Below is a small trained network, with its code and all its weights. Each question gives an input and a class and asks what happens when units are switched off, that is, made to give their printed mean instead of their output.

import numpy as np


def w(rows, s, z=0):
    codes = np.array(rows[::2]) - 128.0
    scale = np.full(codes.shape[1], s)
    scale[-1] = z or s
    return codes * scale


def f(y):
    return np.maximum(y, 0)


def log_softmax(a):
    a = a - a.max(-1, keepdims=True)
    return a - np.log(np.exp(a).sum(-1, keepdims=True))


def net(x, mask):
    res = np.array(x, float).reshape(1, 8) / 4 @ E
    y = f(res @ A[0][:, :-1].T + A[0][:, -1])
    res = res + np.where(mask, y, B[0][:, -1]) @ B[0][:, :-1]
    return log_softmax(res[-1] @ U[:, :-1].T + U[:, -1])


A, B = {}, {}
E = w([
[119,124,132,128,131,136,122],'x0',
[123,131,130,132,122,142,129],'x1',
[131,125,127,126,131,121,125],'x2',
[123,132,129,131,123,138,131],'x3',
[216,108,151,73,130,200,201],'x4',
[112,167,2,114,185,164,123],'x5',
[166,166,175,59,59,129,22],'x6',
[142,130,126,127,138,106,128],'x7',
],0.016)
A[0] = w([
[101,134,71,195,141,135,75,202],'neuron 0',
[167,119,78,102,176,144,174,145],'neuron 1',
[87,126,63,110,218,129,180,121],'neuron 2',
[106,166,124,204,96,87,87,228],'neuron 3',
[149,179,23,80,136,155,76,28],'neuron 4',
[115,151,82,151,150,120,146,50],'neuron 5',
[137,94,20,251,129,139,92,89],'neuron 6',
[28,149,98,202,138,76,95,255],'neuron 7',
[104,26,152,226,134,93,219,192],'neuron 8',
],0.011,0.0053)
B[0] = w([
[137,119,112,87,107,101,167,203],'neuron 0',
[133,85,106,164,141,192,173,186],'neuron 1',
[152,70,87,185,39,177,129,213],'neuron 2',
[46,165,133,178,89,63,85,213],'neuron 3',
[102,189,100,11,193,154,169,198],'neuron 4',
[143,96,133,118,80,117,77,164],'neuron 5',
[207,76,129,125,51,86,155,204],'neuron 6',
[154,135,142,36,64,63,164,254],'neuron 7',
[100,209,117,9,201,150,216,241],'neuron 8',
],0.011,0.019)
U = w([
[69,191,60,69,151,78,156,125],'0',
[252,71,185,94,42,128,122,253],'1',
[181,151,125,73,248,205,145,142],'2',
[162,83,73,204,112,217,157,13],'3',
[69,153,192,165,102,70,39,123],'4',
],0.012,0.0042)

Each question gives the input, the list of numbers given to net, and the class t.
The units are the neurons (one row each of A and B). Each row of codes is followed by its name. A weight is (code - 128) times the scale printed after its matrix; where a second scale follows, it is the last column's (A, B and U).
mask holds one flag per neuron, in row order. A switched-off neuron (its flag False) gives its mean, the last column of its row in B, instead of its output. The means were averaged over made-up inputs and are rounded, as every weight is.
A unit's drop is (log p(t) with every unit on - log p(t) with that unit switched off) / (log p(t) with every unit on - log p(t) with every unit switched off).
The circuit of an input: a set's keep is (log p(t) with only the set's units on - log p(t) with every unit switched off) / (log p(t) with every unit on - log p(t) with every unit switched off). Starting from all 9 units, units are removed one at a time, each time the one whose removal leaves the highest keep (on an exact tie, the one counted first), for as long as the keep stays at least 0.8.
circuit, biggest first: the units of the circuit, biggest drop first
most important unit: the unit with the biggest drop
top k neurons: the k neurons with the biggest drops, biggest first
drop when u is switched off: that unit's drop, to one decimal
input [-4,-6,1,-2,6,8,3,2], class 2: most important unit => neuron 4
input [1,-7,5,-5,6,6,0,-5], class 3: top 2 neurons => (neuron 8; neuron 2)
input [-1,-2,-7,-6,-8,-3,4,6], class 4: top 2 neurons => (neuron 8; neuron 3)
input [5,0,6,0,-2,0,1,-2], class 4: top 3 neurons => (neuron 8; neuron 4; neuron 6)
input [4,4,6,4,3,3,-1,-8], class 3: top 2 neurons => (neuron 8; neuron 7)
input [-7,5,-4,3,1,0,-3,1], class 2: circuit, biggest first => (neuron 3; neuron 7)
input [-3,-7,-6,7,1,-8,-1,7], class 2: circuit, biggest first => (neuron 7; neuron 8)
input [7,1,2,-4,-8,-5,1,-6], class 4: top 3 neurons => (neuron 3; neuron 4; neuron 8)
input [6,3,-2,-3,-8,7,0,-6], class 1: top 4 neurons => (neuron 6; neuron 8; neuron 2; neuron 7)
input [-5,-3,3,6,-8,4,0,6], class 1: top 3 neurons => (neuron 6; neuron 8; neuron 7)
input [3,-8,2,7,7,8,-1,-1], class 3: top 2 neurons => (neuron 2; neuron 8)
input [-1,-2,-6,6,-7,-1,4,-8], class 4: top 2 neurons => (neuron 8; neuron 3)
input [-4,-3,8,6,7,7,-1,8], class 3: top 2 neurons => (neuron 2; neuron 8)
input [4,1,1,-2,4,2,-7,-1], class 3: most important unit => neuron 2
input [5,2,-2,-8,1,2,-6,2], class 3: top 2 neurons => (neuron 2; neuron 1)
input [-8,-1,1,1,-8,5,0,0], class 1: top 3 neurons => (neuron 6; neuron 8; neuron 7)
input [0,3,1,3,1,-4,-3,-3], class 2: top 2 neurons => (neuron 3; neuron 7)
input [-2,-2,5,4,-4,-7,0,-5], class 0: top 2 neurons => (neuron 8; neuron 2)
input [-8,-4,-4,6,-5,2,-2,-1], class 1: drop when neuron 6 is switched off => 0.4
input [3,7,5,-5,-8,8,0,-5], class 1: most important unit => neuron 6
input [-6,5,-4,3,-7,-3,4,-3], class 4: drop when neuron 8 is switched off => 0.1
input [-3,-8,8,2,-2,-8,1,8], class 4: drop when neuron 4 is switched off => 0.3
input [2,-8,8,3,-1,-8,-1,-2], class 0: drop when neuron 8 is switched off => 0.3
